data =
[[124 153 127 128 117 126]
 [132 153 136 130 138 137]]
Indices start at 0.
(0, 0) -> 124
(1, 3) -> 130
(0, 5) -> 126
(0, 2) -> 127

m =
[[154 142 154 130]
 [141 137 151 121]
 [100 127 133 132]
 [156 112 108 134]
 [129 154 101 118]
 [105 111 111 133]
 [142 118 140 147]
 [156 105 146 146]
 [156 120 128 141]]
m[0][0]: 154
m[2]: [100, 127, 133, 132]
m[4][0]: 129
m[:, 3]: [130, 121, 132, 134, 118, 133, 147, 146, 141]
m[4][1]: 154
m[3]: [156, 112, 108, 134]
m[5]: [105, 111, 111, 133]
m[1][1]: 137
m[8][0]: 156
m[2][1]: 127
m[3][0]: 156
m[5][2]: 111
m[:, 2]: [154, 151, 133, 108, 101, 111, 140, 146, 128]
m[4][3]: 118
m[0][2]: 154
m[8][1]: 120

grid = 124  135  115  146  137  150  127  138  125  121  122  135  132  139
grid[-14] -> 124
grid[1] -> 135
grid[-4] -> 122
grid[-5] -> 121

arr = [116 134 108 103 126 124 142 117  99 112 122 132 118 104 125 110]
arr[0] = 116
arr[6] = 142
arr[11] = 132
arr[8] = 99
arr[1] = 134
arr[9] = 112

A =
[[115 120 137 120 130 126]
 [115 120 138 120 131 129]
 [132 131 131 123 127 121]
 [141 136 123 131 125 121]
 [140 135 120 135 126 131]
 [143 138 121 134 125 123]
 [146 139 120 136 125 125]
 [143 138 120 135 125 125]
 [145 139 120 135 125 124]
 [144 138 120 134 125 124]
 [118 121 133 124 130 131]
 [125 125 124 136 129 148]
 [126 125 122 138 129 151]]
Indices start at 0.
row 0 col 0 -> 115
row 3 col 5 -> 121
row 2 col 1 -> 131
row 0 col 2 -> 137
row 9 col 2 -> 120
row 10 col 4 -> 130
row 11 col 1 -> 125
row 3 col 1 -> 136
row 1 col 5 -> 129
row 7 col 1 -> 138
row 11 col 2 -> 124
row 10 col 3 -> 124
row 2 col 2 -> 131
row 2 col 3 -> 123
row 2 col 5 -> 121
row 4 col 2 -> 120
row 7 col 2 -> 120
row 10 col 5 -> 131
row 3 col 4 -> 125
row 8 col 5 -> 124
row 9 col 0 -> 144
row 10 col 2 -> 133
row 4 col 4 -> 126
row 7 col 3 -> 135
row 7 col 5 -> 125
row 8 col 2 -> 120
row 10 col 0 -> 118

B = [ 98 110 145 114 146  99 117]
B[0]	98
B[3]	114
B[5]	99
B[1]	110

W =
[[113 129 126 139 126 124 134 141 130 135 127 134]
 [131 115 120 119 129 133 107 143 112 138 123 122]]
Indices start at 0.
(0, 0) = 113
(1, 7) = 143
(0, 6) = 134
(0, 9) = 135
(1, 11) = 122
(0, 4) = 126
(0, 2) = 126

x =
[[107 143 155 135 100 135 111 118 144 112]
 [149 132 126 136 153 135 147 143 132 147]
 [149 132 126 136 153 135 147 143 132 147]
 [107 143 155 135 100 135 111 119 143 112]
 [149 132 126 136 153 135 147 143 132 147]
 [149 132 126 136 152 136 147 144 132 147]
 [107 143 155 135 100 135 111 118 143 112]
 [149 132 126 136 153 135 147 144 132 147]
 [149 132 126 136 153 135 147 143 132 147]
 [149 132 126 136 153 135 147 143 132 147]
 [149 132 126 136 153 135 147 143 132 147]
 [107 143 156 135 100 136 111 119 144 112]
 [107 143 155 135 101 135 111 118 143 112]
 [149 132 126 136 152 135 147 143 132 147]]
x[0][0] = 107
x[8][7] = 143
x[:, 5] = [135, 135, 135, 135, 135, 136, 135, 135, 135, 135, 135, 136, 135, 135]
x[8] = [149, 132, 126, 136, 153, 135, 147, 143, 132, 147]
x[7][3] = 136
x[0][6] = 111
x[9][8] = 132
x[:, 6] = [111, 147, 147, 111, 147, 147, 111, 147, 147, 147, 147, 111, 111, 147]
x[:, 4] = [100, 153, 153, 100, 153, 152, 100, 153, 153, 153, 153, 100, 101, 152]
x[10][5] = 135
x[8][3] = 136
x[13][6] = 147
x[2][9] = 147
x[9][9] = 147
x[3][8] = 143
x[:, 7] = [118, 143, 143, 119, 143, 144, 118, 144, 143, 143, 143, 119, 118, 143]
x[5][1] = 132
x[0][7] = 118
x[11][8] = 144
x[5] = [149, 132, 126, 136, 152, 136, 147, 144, 132, 147]
x[13][7] = 143
x[4] = [149, 132, 126, 136, 153, 135, 147, 143, 132, 147]
x[5][0] = 149
x[9][2] = 126
x[2][3] = 136
x[7] = [149, 132, 126, 136, 153, 135, 147, 144, 132, 147]
x[:, 9] = [112, 147, 147, 112, 147, 147, 112, 147, 147, 147, 147, 112, 112, 147]
x[9] = [149, 132, 126, 136, 153, 135, 147, 143, 132, 147]
x[13][4] = 152
x[2][6] = 147
x[8][1] = 132
x[6] = [107, 143, 155, 135, 100, 135, 111, 118, 143, 112]
x[1][1] = 132
x[3][3] = 135

a = [141 131 111 126 138 143 135 131 141 146 139 118 121 101 152 124]
a[-16] -> 141
a[-1] -> 124
a[-2] -> 152
a[-11] -> 143
a[-5] -> 118
